Below is a small trained network, with its code and all its weights. Each question gives an input and a target symbol and asks what happens when units are switched off, that is, made to give their printed mean instead of their output.

import numpy as np


def w(rows, s, z=0):
    codes = np.array(rows[::2]) - 128.0
    scale = np.full(codes.shape[1], s)
    scale[-1] = z or s
    return codes * scale


def norm(h):
    return h / np.sqrt((h * h).mean(-1, keepdims=True) + 1e-5)


def f(y):
    return np.maximum(y, 0)


def softmax(a):
    e = np.exp(a - a.max(-1, keepdims=True))
    return e / e.sum(-1, keepdims=True)


def log_softmax(a):
    a = a - a.max(-1, keepdims=True)
    return a - np.log(np.exp(a).sum(-1, keepdims=True))


def net(x, mask):
    ids = ['βζθμσφψ'.index(c) for c in x.split()]
    T = len(ids)
    res = E[ids] + P[:T]
    r = norm(res)
    for j in range(3):
        rows = slice(3 * j, 3 * j + 3)
        q, k, v = (r @ M[0][rows].T for M in (Q, K, V))
        z = softmax(np.where(np.tri(T) > 0, q @ k.T / 3**0.5, -1e9)) @ v
        o = O[0][rows]
        res = res + np.where(mask[j], z, o[:, -1]) @ o[:, :-1]
    y = f(norm(res) @ A[0][:, :-1].T + A[0][:, -1])
    res = res + np.where(mask[3:11], y, B[0][:, -1]) @ B[0][:, :-1]
    return log_softmax(norm(res)[-1] @ U[:, :-1].T + U[:, -1])


Q, K, V, O, A, B = {}, {}, {}, {}, {}, {}
E = w([
[237,8,159,183],'β',
[198,112,196,190],'ζ',
[183,103,191,173],'θ',
[173,105,20,110],'μ',
[155,207,172,66],'σ',
[127,43,69,54],'φ',
[41,102,109,183],'ψ',
],0.012)
P = w([
[85,254,93,200],'0',
[72,202,114,160],'1',
[66,190,87,98],'2',
[81,168,102,78],'3',
[98,153,111,72],'4',
[108,138,120,62],'5',
[120,134,128,58],'6',
[134,125,134,57],'7',
[149,130,137,60],'8',
[162,123,142,56],'9',
[170,126,141,60],'10',
[184,120,140,60],'11',
[193,126,138,65],'12',
[204,118,140,69],'13',
],0.0076)
Q[0] = w([
[114,171,198,91],'H1',
[138,121,95,44],'H1',
[119,91,186,155],'H1',
[120,166,117,129],'H2',
[139,112,247,165],'H2',
[206,122,208,171],'H2',
[146,106,162,197],'H3',
[147,149,154,110],'H3',
[181,104,136,94],'H3',
],0.012)
K[0] = w([
[168,2,140,81],'H1',
[219,154,54,119],'H1',
[64,47,194,124],'H1',
[90,174,146,209],'H2',
[181,179,50,160],'H2',
[184,141,137,129],'H2',
[100,55,116,153],'H3',
[184,97,101,120],'H3',
[145,114,195,79],'H3',
],0.0084)
V[0] = w([
[159,85,103,138],'H1',
[80,74,137,116],'H1',
[168,88,192,83],'H1',
[96,133,194,72],'H2',
[255,187,26,185],'H2',
[130,151,99,66],'H2',
[85,113,42,177],'H3',
[64,103,137,176],'H3',
[169,115,206,68],'H3',
],0.0079)
O[0] = w([
[146,255,91,188,117],'H1',
[136,75,137,114,150],'H1',
[58,94,97,122,2],'H1',
[150,131,124,185,85],'H2',
[60,91,138,98,77],'H2',
[105,159,118,175,107],'H2',
[129,91,92,117,231],'H3',
[142,56,159,96,199],'H3',
[116,147,98,120,19],'H3',
],0.0069,0.0039)
A[0] = w([
[114,130,172,109,41],'N1',
[121,114,105,47,2],'N2',
[64,177,168,136,168],'N3',
[152,87,192,132,104],'N4',
[158,251,159,97,232],'N5',
[188,96,215,149,100],'N6',
[218,74,154,87,70],'N7',
[199,127,207,127,76],'N8',
],0.013,0.0039)
B[0] = w([
[163,109,145,173,140],'N1',
[31,146,92,166,147],'N2',
[187,163,154,145,159],'N3',
[161,212,61,109,225],'N4',
[160,4,122,96,201],'N5',
[94,62,180,98,236],'N6',
[117,180,180,98,254],'N7',
[151,156,72,122,202],'N8',
],0.013,0.0076)
U = w([
[93,156,177,86,195],'β',
[166,148,135,201,253],'ζ',
[148,120,124,143,66],'θ',
[135,147,24,123,147],'μ',
[107,6,183,154,158],'σ',
[147,112,130,148,68],'φ',
[182,103,103,140,61],'ψ',
],0.012,0.0049)

Each question gives the input, a string of symbols that net reads in full, and the target symbol t.
The units are the heads (3 rows each of Q, K, V and O) and the neurons (one row each of A and B). Each row of codes is followed by its name. A weight is (code - 128) times the scale printed after its matrix; where a second scale follows, it is the last column's (O, A, B and U).
mask holds one flag per unit, heads first, then neurons. A switched-off unit (its flag False) gives its mean, the last column of its rows in O or B, instead of its output. The means were averaged over made-up inputs and are rounded, as every weight is.
A unit's drop is (log p(t) with every unit on - log p(t) with that unit switched off) / (log p(t) with every unit on - log p(t) with every unit switched off).
The circuit of an input: a set's keep is (log p(t) with only the set's units on - log p(t) with every unit switched off) / (log p(t) with every unit on - log p(t) with every unit switched off). Starting from all 11 units, units are removed one at a time, each time the one whose removal leaves the highest keep (on an exact tie, the one counted first), for as long as the keep stays at least 0.8.
circuit, biggest first: the units of the circuit, biggest drop first
most important unit: the unit with the biggest drop
top k neurons: the k neurons with the biggest drops, biggest first
which heads matter: for each layer, one digit per head in row order, 1 if its drop is at least 0.15 and else 0, layers parted by /
drop when u is switched off: that unit's drop, to one decimal
input μ ψ ζ ψ ψ σ ψ ψ ψ φ ψ ψ μ θ, target β: circuit, biggest first	(N7, H2)
input ψ ψ ψ μ φ ζ φ ψ ζ ψ φ ψ φ, target β: top 4 neurons	(N7, N4, N8, N2)
input ψ μ μ ψ, target σ: circuit, biggest first	(N4)
input ψ μ β β μ μ β β ψ, target σ: which heads matter	101
input μ β ψ μ φ σ, target σ: which heads matter	000
input ψ ζ ψ θ ψ μ ζ μ ζ σ, target σ: top 2 neurons	(N5, N4)
input μ μ ψ β θ, target ζ: which heads matter	111
input μ ψ ψ ψ φ μ ψ ζ ψ ζ, target β: circuit, biggest first	(N6, H2, N5, N4)
input β σ σ θ ψ ψ ψ, target μ: which heads matter	111
input ψ φ ψ μ μ β, target β: which heads matter	000
input θ σ β ψ, target ζ: top 4 neurons	(N6, N5, N3, N7)
input β φ ψ ψ μ ζ ψ ψ ζ ψ ζ, target β: drop when N5 is switched off	0.1
input μ μ μ ψ, target ζ: drop when H1 is switched off	0.1
input μ σ ψ ψ σ σ ζ σ ψ ψ μ ψ θ, target β: most important unit	N6
input μ μ ψ ψ μ ζ μ μ ψ, target μ: drop when N1 is switched off	0.0
